Here is a tiny trained network, its code and every weight. The questions are about switching its units off for an input and a class, where a switched-off unit gives its printed mean instead of its output.

import numpy as np


def w(rows, s, z=0):
    codes = np.array(rows[::2]) - 128.0
    scale = np.full(codes.shape[1], s)
    scale[-1] = z or s
    return codes * scale


def f(y):
    return np.maximum(y, 0)


def log_softmax(a):
    a = a - a.max(-1, keepdims=True)
    return a - np.log(np.exp(a).sum(-1, keepdims=True))


def net(x, mask):
    res = np.array(x, float).reshape(1, 5) / 4 @ E
    y = f(res @ A[0][:, :-1].T + A[0][:, -1])
    res = res + np.where(mask, y, B[0][:, -1]) @ B[0][:, :-1]
    return log_softmax(res[-1] @ U[:, :-1].T + U[:, -1])


A, B = {}, {}
E = w([
[132,129,153,114,126,126,147,149,132],'x0',
[158,103,100,187,79,94,129,131,107],'x1',
[128,189,208,189,88,58,33,104,105],'x2',
[145,155,148,111,187,170,131,95,130],'x3',
[88,106,134,142,247,29,152,104,88],'x4',
],0.011)
A[0] = w([
[175,127,124,120,83,182,73,142,189,129],'n1',
[155,177,119,115,39,222,94,146,135,134],'n2',
[102,39,200,161,195,95,164,103,57,96],'n3',
[122,243,254,172,109,80,16,138,89,84],'n4',
[140,29,44,99,169,205,218,176,91,16],'n5',
[154,151,150,146,66,200,115,149,176,118],'n6',
[162,111,163,120,50,161,126,148,127,105],'n7',
[166,102,64,112,143,61,79,164,107,160],'n8',
[118,37,96,126,167,212,165,151,180,25],'n9',
[139,105,134,117,199,55,136,123,65,105],'n10',
[88,124,220,107,93,101,40,101,75,6],'n11',
[94,97,129,132,217,10,154,128,64,206],'n12',
[124,149,127,134,121,107,161,96,175,41],'n13',
[111,164,164,150,120,90,73,114,162,7],'n14',
[157,178,223,109,106,74,7,113,74,102],'n15',
[170,205,114,112,11,233,123,142,146,164],'n16',
[185,162,124,134,138,182,102,148,123,47],'n17',
],0.0066,0.0015)
B[0] = w([
[41,221,185,54,46,56,191,69,70,188],'n1',
[57,171,184,62,145,63,194,56,36,214],'n2',
[59,158,138,160,131,45,130,68,131,181],'n3',
[194,4,48,169,190,209,35,166,219,249],'n4',
[178,36,37,191,173,208,72,206,255,206],'n5',
[120,220,162,119,115,104,112,39,77,194],'n6',
[56,132,68,114,89,130,165,51,106,177],'n7',
[105,127,150,117,140,56,94,109,133,154],'n8',
[158,63,101,215,133,136,107,175,163,183],'n9',
[117,204,170,107,168,99,157,56,120,179],'n10',
[179,121,162,156,150,173,107,215,154,188],'n11',
[52,229,250,50,91,5,192,19,90,212],'n12',
[164,155,112,96,181,117,81,124,112,128],'n13',
[136,119,92,83,150,125,142,205,152,170],'n14',
[221,29,97,192,197,207,122,227,197,222],'n15',
[79,182,193,79,66,73,115,92,100,234],'n16',
[177,173,103,215,64,111,211,121,77,156],'n17',
],0.0049,0.012)
U = w([
[29,255,203,124,147,51,147,30,60,254],'0',
[209,15,53,190,181,183,110,232,199,2],'1',
],0.008,0.00097)

Each question gives the input, the list of numbers given to net, and the class t.
The units are the neurons (one row each of A and B). Each row of codes is followed by its name. A weight is (code - 128) times the scale printed after its matrix; where a second scale follows, it is the last column's (A, B and U).
mask holds one flag per neuron, in row order. A switched-off neuron (its flag False) gives its mean, the last column of its row in B, instead of its output. The means were averaged over made-up inputs and are rounded, as every weight is.
A unit's drop is (log p(t) with every unit on - log p(t) with that unit switched off) / (log p(t) with every unit on - log p(t) with every unit switched off).
unit that matters most: the unit with the biggest drop
top k neurons: the k neurons with the biggest drops, biggest first
drop of u: that unit's drop, to one decimal
input [7,-5,8,1,7], class 1: unit that matters most	n4
input [-3,-2,-2,2,1], class 1: top 2 neurons	[n2, n16]
input [-2,-4,6,7,-5], class 1: top 3 neurons	[n4, n15, n12]
input [-6,0,3,-6,2], class 1: top 3 neurons	[n2, n16, n1]
input [-1,3,4,-4,-3], class 1: top 3 neurons	[n12, n4, n15]
input [3,2,-8,-2,8], class 0: top 3 neurons	[n12, n4, n15]
input [-2,2,-3,6,-4], class 0: top 2 neurons	[n4, n15]
input [6,-4,-2,1,1], class 1: drop of n2	0.5
input [5,7,3,-1,-7], class 0: drop of n15	0.0
input [-4,-7,8,-5,-6], class 1: top 2 neurons	[n4, n15]
